Below is a small trained network, with its code and all its weights. Each question gives an input and a class and asks what happens when units are switched off, that is, made to give their printed mean instead of their output.

import numpy as np


def w(rows, s, z=0):
    codes = np.array(rows[::2]) - 128.0
    scale = np.full(codes.shape[1], s)
    scale[-1] = z or s
    return codes * scale


def norm(h):
    return h / np.sqrt((h * h).mean(-1, keepdims=True) + 1e-5)


def f(y):
    return np.maximum(y, 0)


def log_softmax(a):
    a = a - a.max(-1, keepdims=True)
    return a - np.log(np.exp(a).sum(-1, keepdims=True))


def net(x, mask):
    res = np.array(x, float).reshape(1, 4) / 4 @ E
    u = 0
    for l in range(2):
        y = f(norm(res) @ A[l][:, :-1].T + A[l][:, -1])
        res = res + np.where(mask[u : u + 4], y, B[l][:, -1]) @ B[l][:, :-1]
        u += 4
    return log_softmax(norm(res)[-1] @ U[:, :-1].T + U[:, -1])


A, B = {}, {}
E = w([
[112,154,143,167,120,161,136,69,140,158],'x0',
[156,143,220,137,107,148,84,217,168,208],'x1',
[146,166,98,170,79,103,2,124,130,70],'x2',
[163,70,29,139,59,177,222,123,91,131],'x3',
],0.0092)
A[0] = w([
[157,157,112,119,176,47,86,46,112,128,144],'0.n0',
[186,105,26,130,38,177,121,112,51,137,3],'0.n1',
[68,135,165,61,206,75,191,86,125,141,6],'0.n2',
[255,52,169,119,71,147,187,114,113,173,78],'0.n3',
],0.0082,0.002)
B[0] = w([
[112,43,21,146,120,62,126,112,52,171,200],'0.n0',
[170,139,246,1,157,171,91,32,102,146,253],'0.n1',
[75,154,130,40,74,97,121,51,46,6,208],'0.n2',
[36,48,130,148,173,192,86,252,197,207,240],'0.n3',
],0.0074,0.007)
A[1] = w([
[158,165,89,210,209,2,90,59,112,58,20],'1.n0',
[30,164,222,73,201,69,182,108,93,145,98],'1.n1',
[113,136,164,119,151,143,227,177,189,129,112],'1.n2',
[222,202,219,155,72,108,22,190,156,195,5],'1.n3',
],0.0065,0.0025)
B[1] = w([
[89,98,142,179,88,88,93,171,241,188,217],'1.n0',
[156,79,192,16,169,172,144,71,116,86,239],'1.n1',
[110,163,144,172,59,194,139,189,181,203,192],'1.n2',
[199,216,114,56,149,179,193,85,43,9,254],'1.n3',
],0.011,0.0059)
U = w([
[110,124,121,89,128,85,70,38,103,89,191],'0',
[159,94,170,63,160,192,220,109,108,148,4],'1',
[21,32,52,221,85,87,81,225,202,254,225],'2',
],0.0089,0.0033)

Each question gives the input, the list of numbers given to net, and the class t.
The units are the neurons (one row each of A and B). Each row of codes is followed by its name. A weight is (code - 128) times the scale printed after its matrix; where a second scale follows, it is the last column's (A, B and U).
mask holds one flag per neuron, layer by layer. A switched-off neuron (its flag False) gives its mean, the last column of its row in B, instead of its output. The means were averaged over made-up inputs and are rounded, as every weight is.
A unit's drop is (log p(t) with every unit on - log p(t) with that unit switched off) / (log p(t) with every unit on - log p(t) with every unit switched off).
The circuit of an input: a set's keep is (log p(t) with only the set's units on - log p(t) with every unit switched off) / (log p(t) with every unit on - log p(t) with every unit switched off). Starting from all 8 units, units are removed one at a time, each time the one whose removal leaves the highest keep (on an exact tie, the one counted first), for as long as the keep stays at least 0.8.
units of the circuit, in order: the units of the circuit, biggest drop first
most important unit: the unit with the biggest drop
top k neurons: the k neurons with the biggest drops, biggest first
k most important neurons of layer l: the k neurons of layer l with the biggest drops, biggest first
drop of u: that unit's drop, to one decimal
input [-3,2,-7,2], class 2: units of the circuit, in order : [0.n3, 1.n3]
input [-3,-7,1,-3], class 2: 2 most important neurons of layer 0 : [0.n1, 0.n0]
input [3,-2,7,-7], class 2: most important unit : 1.n0
input [5,1,-8,6], class 2: top 3 neurons : [0.n3, 1.n3, 1.n2]
input [1,1,-3,3], class 2: top 2 neurons : [0.n3, 1.n3]
input [-4,1,-1,8], class 2: 3 most important neurons of layer 1 : [1.n3, 1.n1, 1.n2]
input [-2,-4,3,-8], class 2: top 2 neurons : [1.n0, 0.n1]
input [4,-6,-6,0], class 0: 3 most important neurons of layer 0 : [0.n2, 0.n3, 0.n1]
input [-1,4,-6,1], class 2: 2 most important neurons of layer 1 : [1.n3, 1.n2]
input [-1,0,-5,0], class 0: top 2 neurons : [0.n2, 1.n1]
input [-3,-2,-7,-4], class 0: 2 most important neurons of layer 0 : [0.n2, 0.n3]
input [-1,-2,-4,-2], class 0: drop of 0.n2 : 0.8
input [0,3,-4,7], class 2: drop of 0.n3 : 0.5
input [-4,-1,-2,-3], class 0: drop of 0.n1 : 0.1
input [-5,8,-5,6], class 2: drop of 1.n2 : 0.0
input [1,-2,1,-2], class 2: most important neuron of layer 0 : [0.n1]
